Here is a tiny trained network, its code and every weight. The questions are about switching its units off for an input and a class, where a switched-off unit gives its printed mean instead of its output.

import numpy as np


def w(rows, s, z=0):
    codes = np.array(rows[::2]) - 128.0
    scale = np.full(codes.shape[1], s)
    scale[-1] = z or s
    return codes * scale


def norm(h):
    return h / np.sqrt((h * h).mean(-1, keepdims=True) + 1e-5)


def f(y):
    return np.maximum(y, 0)


def log_softmax(a):
    a = a - a.max(-1, keepdims=True)
    return a - np.log(np.exp(a).sum(-1, keepdims=True))


def net(x, mask):
    res = np.array(x, float).reshape(1, 8) / 4 @ E
    u = 0
    for l in range(3):
        y = f(norm(res) @ A[l][:, :-1].T + A[l][:, -1])
        res = res + np.where(mask[u : u + 7], y, B[l][:, -1]) @ B[l][:, :-1]
        u += 7
    return log_softmax(norm(res)[-1] @ U[:, :-1].T + U[:, -1])


A, B = {}, {}
E = w([
[199,122,171],'x0',
[177,197,100],'x1',
[237,140,116],'x2',
[99,118,167],'x3',
[184,26,81],'x4',
[112,43,128],'x5',
[73,2,135],'x6',
[115,112,60],'x7',
],0.0042)
A[0] = w([
[244,84,193,76],'L0N0',
[2,126,98,112],'L0N1',
[239,230,176,41],'L0N2',
[134,132,125,80],'L0N3',
[94,183,88,56],'L0N4',
[8,92,90,26],'L0N5',
[245,225,30,252],'L0N6',
],0.0055,0.0016)
B[0] = w([
[125,128,104,185],'L0N0',
[229,111,105,186],'L0N1',
[92,65,123,210],'L0N2',
[121,116,103,128],'L0N3',
[80,100,2,150],'L0N4',
[79,157,147,177],'L0N5',
[192,140,81,255],'L0N6',
],0.0076,0.0049)
A[1] = w([
[132,113,107,211],'L1N0',
[158,180,76,18],'L1N1',
[153,144,175,128],'L1N2',
[99,182,149,242],'L1N3',
[121,161,228,244],'L1N4',
[58,228,248,255],'L1N5',
[118,60,164,149],'L1N6',
],0.012,0.002)
B[1] = w([
[158,183,135,201],'L1N0',
[104,109,152,234],'L1N1',
[213,162,131,160],'L1N2',
[155,116,80,187],'L1N3',
[125,63,41,210],'L1N4',
[193,35,1,254],'L1N5',
[114,101,160,229],'L1N6',
],0.0087,0.0045)
A[2] = w([
[128,143,157,83],'L2N0',
[208,145,119,214],'L2N1',
[230,194,201,96],'L2N2',
[236,165,153,118],'L2N3',
[143,184,116,254],'L2N4',
[255,27,80,198],'L2N5',
[146,181,13,212],'L2N6',
],0.0084,0.0017)
B[2] = w([
[235,181,138,128],'L2N0',
[148,175,254,179],'L2N1',
[151,98,209,152],'L2N2',
[149,173,103,167],'L2N3',
[55,117,185,153],'L2N4',
[101,163,253,247],'L2N5',
[79,168,63,206],'L2N6',
],0.0071,0.012)
U = w([
[124,203,66,180],'0',
[173,186,217,1],'1',
[218,200,216,127],'2',
[165,189,171,223],'3',
[237,7,53,76],'4',
[101,31,178,145],'5',
[178,36,210,138],'6',
],0.012,0.004)

Each question gives the input, the list of numbers given to net, and the class t.
The units are the neurons (one row each of A and B). Each row of codes is followed by its name. A weight is (code - 128) times the scale printed after its matrix; where a second scale follows, it is the last column's (A, B and U).
mask holds one flag per neuron, layer by layer. A switched-off neuron (its flag False) gives its mean, the last column of its row in B, instead of its output. The means were averaged over made-up inputs and are rounded, as every weight is.
A unit's drop is (log p(t) with every unit on - log p(t) with that unit switched off) / (log p(t) with every unit on - log p(t) with every unit switched off).
The circuit of an input: a set's keep is (log p(t) with only the set's units on - log p(t) with every unit switched off) / (log p(t) with every unit on - log p(t) with every unit switched off). Starting from the 12 units with the biggest drops (on a tie, the unit counted first), units are removed one at a time, each time the one whose removal leaves the highest keep (on an exact tie, the one counted first), for as long as the keep stays at least 0.8.
units of the circuit, in order: the units of the circuit, biggest drop first
top k neurons: the k neurons with the biggest drops, biggest first
top k neurons in layer l: the k neurons of layer l with the biggest drops, biggest first
drop of u: that unit's drop, to one decimal
input [-2,-4,-7,-5,1,-6,-5,-4], class 0: units of the circuit, in order -> [L0N4 L2N5]
input [-5,2,-1,8,-7,7,4,-8], class 4: units of the circuit, in order -> [L1N5]
input [-4,-1,1,2,-4,1,-1,2], class 0: top 2 neurons -> [L0N4 L2N5]
input [-6,-3,-2,8,0,8,-7,-1], class 4: top 3 neurons -> [L0N6 L0N5 L0N2]
input [-4,0,-2,-8,-4,-2,-2,-6], class 0: top 2 neurons in layer 2 -> [L2N5 L2N6]
input [-5,5,-8,-5,-6,4,2,-6], class 4: top 2 neurons -> [L1N5 L0N6]
input [0,5,-2,-7,4,-6,5,8], class 0: top 2 neurons in layer 1 -> [L1N6 L1N2]
input [-1,3,-7,5,8,-8,0,2], class 0: top 2 neurons in layer 1 -> [L1N5 L1N2]
input [5,-5,1,-1,-8,7,-8,-7], class 4: drop of L1N5 -> 0.5
input [-3,8,6,0,0,4,7,-6], class 1: drop of L0N3 -> 0.0
input [4,-6,-8,0,-7,7,-2,1], class 4: drop of L1N5 -> 0.3
